Below is a small trained network, with its code and all its weights. Each question gives an input and a target symbol and asks what happens when units are switched off, that is, made to give their printed mean instead of their output.

import numpy as np


def w(rows, s, z=0):
    codes = np.array(rows[::2]) - 128.0
    scale = np.full(codes.shape[1], s)
    scale[-1] = z or s
    return codes * scale


def f(y):
    return np.maximum(y, 0)


def softmax(a):
    e = np.exp(a - a.max(-1, keepdims=True))
    return e / e.sum(-1, keepdims=True)


def log_softmax(a):
    a = a - a.max(-1, keepdims=True)
    return a - np.log(np.exp(a).sum(-1, keepdims=True))


def net(x, mask):
    ids = ['αγεζμπστ'.index(c) for c in x.split()]
    T = len(ids)
    res = E[ids] + P[:T]
    u = 0
    for l in range(2):
        q, k, v = (res @ M[l].T for M in (Q, K, V))
        z = softmax(np.where(np.tri(T) > 0, q @ k.T / 3**0.5, -1e9)) @ v
        res = res + np.where(mask[u], z, O[l][:, -1]) @ O[l][:, :-1]
        u += 1
        y = f(res @ A[l][:, :-1].T + A[l][:, -1])
        res = res + np.where(mask[u : u + 8], y, B[l][:, -1]) @ B[l][:, :-1]
        u += 8
    return log_softmax(res[-1] @ U[:, :-1].T + U[:, -1])


Q, K, V, O, A, B = {}, {}, {}, {}, {}, {}
E = w([
[135,138,95,18,188,180],'α',
[115,251,110,117,211,143],'γ',
[147,56,127,66,148,176],'ε',
[187,215,107,180,158,106],'ζ',
[164,142,156,182,135,26],'μ',
[199,116,113,123,130,18],'π',
[197,140,78,79,159,147],'σ',
[184,46,115,65,136,90],'τ',
],0.013)
P = w([
[111,88,126,155,241,85],'0',
[138,137,71,81,78,106],'1',
[193,171,203,59,119,113],'2',
[91,84,141,153,172,141],'3',
[126,139,37,101,73,119],'4',
[213,168,188,60,142,96],'5',
[106,80,133,153,157,159],'6',
[109,150,5,110,69,117],'7',
[222,172,189,46,154,77],'8',
[99,77,134,144,145,162],'9',
],0.015)
Q[0] = w([
[230,143,60,11,186,35],'L0H0',
[70,79,42,143,169,125],'L0H0',
[72,129,65,159,2,128],'L0H0',
],0.011)
K[0] = w([
[63,87,7,146,154,112],'L0H0',
[110,94,156,120,196,162],'L0H0',
[201,147,162,64,206,75],'L0H0',
],0.012)
V[0] = w([
[62,148,181,79,132,99],'L0H0',
[71,11,151,65,55,67],'L0H0',
[63,199,173,87,174,1],'L0H0',
],0.0063)
O[0] = w([
[122,110,95,131,181,141,1],'L0H0',
[92,102,109,92,186,1,155],'L0H0',
[237,73,77,217,179,128,242],'L0H0',
],0.0078,0.0016)
A[0] = w([
[175,105,142,153,53,84,185],'L0N0',
[124,106,120,126,217,103,1],'L0N1',
[115,195,144,57,8,118,123],'L0N2',
[158,209,135,148,104,111,251],'L0N3',
[169,62,105,61,84,121,85],'L0N4',
[129,178,79,115,125,117,85],'L0N5',
[113,148,129,214,137,97,93],'L0N6',
[97,163,126,123,213,182,105],'L0N7',
],0.011,0.0038)
B[0] = w([
[93,160,100,87,132,218,213],'L0N0',
[171,176,155,125,36,116,184],'L0N1',
[82,182,154,254,156,113,201],'L0N2',
[128,25,115,135,150,187,236],'L0N3',
[124,128,109,200,170,165,254],'L0N4',
[99,131,91,111,159,107,176],'L0N5',
[45,169,203,99,160,124,162],'L0N6',
[149,78,135,146,36,151,174],'L0N7',
],0.01,0.0073)
Q[1] = w([
[17,112,86,208,127,122],'L1H0',
[169,93,251,103,154,169],'L1H0',
[170,134,167,121,163,112],'L1H0',
],0.014)
K[1] = w([
[210,118,226,180,173,103],'L1H0',
[2,130,120,80,181,194],'L1H0',
[93,167,89,70,203,169],'L1H0',
],0.0092)
V[1] = w([
[155,152,42,138,2,90],'L1H0',
[52,12,194,96,85,146],'L1H0',
[143,7,91,231,187,107],'L1H0',
],0.007)
O[1] = w([
[33,94,41,65,99,187,102],'L1H0',
[212,205,206,32,254,195,55],'L1H0',
[216,223,74,94,41,62,255],'L1H0',
],0.0081,0.0075)
A[1] = w([
[124,150,114,37,76,238,12],'L1N0',
[143,66,57,65,82,130,115],'L1N1',
[36,3,92,99,151,195,36],'L1N2',
[82,149,145,152,70,249,90],'L1N3',
[186,167,91,112,68,209,60],'L1N4',
[204,87,151,81,118,82,2],'L1N5',
[119,191,67,61,185,125,210],'L1N6',
[89,139,163,125,158,14,96],'L1N7',
],0.011,0.0074)
B[1] = w([
[96,79,37,183,200,89,156],'L1N0',
[56,122,187,138,127,126,255],'L1N1',
[221,202,160,143,139,98,169],'L1N2',
[90,202,114,91,118,161,179],'L1N3',
[74,129,144,84,136,84,242],'L1N4',
[169,111,120,193,146,250,144],'L1N5',
[172,92,181,104,108,145,219],'L1N6',
[125,136,87,79,175,152,178],'L1N7',
],0.014,0.0086)
U = w([
[124,152,229,234,113,103,91],'α',
[159,70,178,53,157,238,170],'γ',
[85,79,248,100,61,69,80],'ε',
[57,82,86,109,179,138,105],'ζ',
[128,154,180,98,246,71,85],'μ',
[102,205,122,104,69,207,80],'π',
[127,59,14,218,79,177,254],'σ',
[212,137,28,23,57,3,147],'τ',
],0.0066,0.0041)

Each question gives the input, a string of symbols that net reads in full, and the target symbol t.
The units are the heads (3 rows each of Q, K, V and O) and the neurons (one row each of A and B). Each row of codes is followed by its name. A weight is (code - 128) times the scale printed after its matrix; where a second scale follows, it is the last column's (O, A, B and U).
mask holds one flag per unit, layer by layer, with each layer's heads first. A switched-off unit (its flag False) gives its mean, the last column of its rows in O or B, instead of its output. The means were averaged over made-up inputs and are rounded, as every weight is.
A unit's drop is (log p(t) with every unit on - log p(t) with that unit switched off) / (log p(t) with every unit on - log p(t) with every unit switched off).
The circuit of an input: a set's keep is (log p(t) with only the set's units on - log p(t) with every unit switched off) / (log p(t) with every unit on - log p(t) with every unit switched off). Starting from the 12 units with the biggest drops (on a tie, the unit counted first), units are removed one at a time, each time the one whose removal leaves the highest keep (on an exact tie, the one counted first), for as long as the keep stays at least 0.8.
units of the circuit, in order: the units of the circuit, biggest drop first
most important unit: the unit with the biggest drop
top k neurons: the k neurons with the biggest drops, biggest first
k most important neurons of layer l: the k neurons of layer l with the biggest drops, biggest first
input τ σ τ γ ε ε ζ ζ ζ, target π: top 3 neurons : (L0N2 L1N3 L0N0)
input τ ζ ζ μ σ, target ε: most important unit : L1N1
input μ τ ε, target τ: units of the circuit, in order : (L0N4 L0N0 L0H0 L1H0)
input μ τ τ, target τ: top 4 neurons : (L0N4 L0N2 L0N3 L1N1)
input τ γ ε, target ζ: top 2 neurons : (L0N3 L1N0)
input ε γ τ τ α, target γ: units of the circuit, in order : (L1N6 L1H0)
input ζ ζ μ α τ σ ζ α, target τ: top 2 neurons : (L0N3 L1N1)
input μ α τ, target σ: 2 most important neurons of layer 0 : (L0N3 L0N4)
input μ τ τ μ ε π τ π, target σ: top 3 neurons : (L0N6 L0N1 L0N3)
input ζ π π τ ε τ σ ε σ, target μ: units of the circuit, in order : (L0N2 L0H0 L1H0)
input ζ ε ζ, target μ: units of the circuit, in order : (L0H0 L0N2 L1N7)
input ζ α μ τ α γ τ μ τ, target γ: top 2 neurons : (L0N0 L0N6)
input π τ ζ, target τ: top 2 neurons : (L0N4 L0N2)
input α τ μ ε τ, target μ: 3 most important neurons of layer 1 : (L1N2 L1N0 L1N1)
input ε τ ζ π τ ζ α σ α, target α: most important neuron of layer 0 : (L0N2)
input ζ τ ζ τ σ τ τ ε π, target μ: units of the circuit, in order : (L0N2 L0H0 L1N7)
input α μ ζ σ, target ε: units of the circuit, in order : (L0N0 L0N4 L1N7 L1N0)
input τ γ σ σ μ σ τ ε α π, target τ: 2 most important neurons of layer 0 : (L0N3 L0N7)
input τ τ τ τ μ, target ε: top 4 neurons : (L0N1 L1N1 L0N0 L0N2)
input τ ζ σ μ, target μ: top 3 neurons : (L0N6 L1N7 L0N7)
input π τ α ε μ, target α: top 3 neurons : (L1N2 L0N1 L0N3)
input ζ μ π ε ε, target τ: units of the circuit, in order : (L1H0 L0N0)
input π τ ε γ ε ε μ τ, target α: 4 most important neurons of layer 0 : (L0N1 L0N4 L0N3 L0N2)
input γ τ ζ σ τ τ π ζ σ, target π: units of the circuit, in order : (L0H0 L0N0 L1H0)
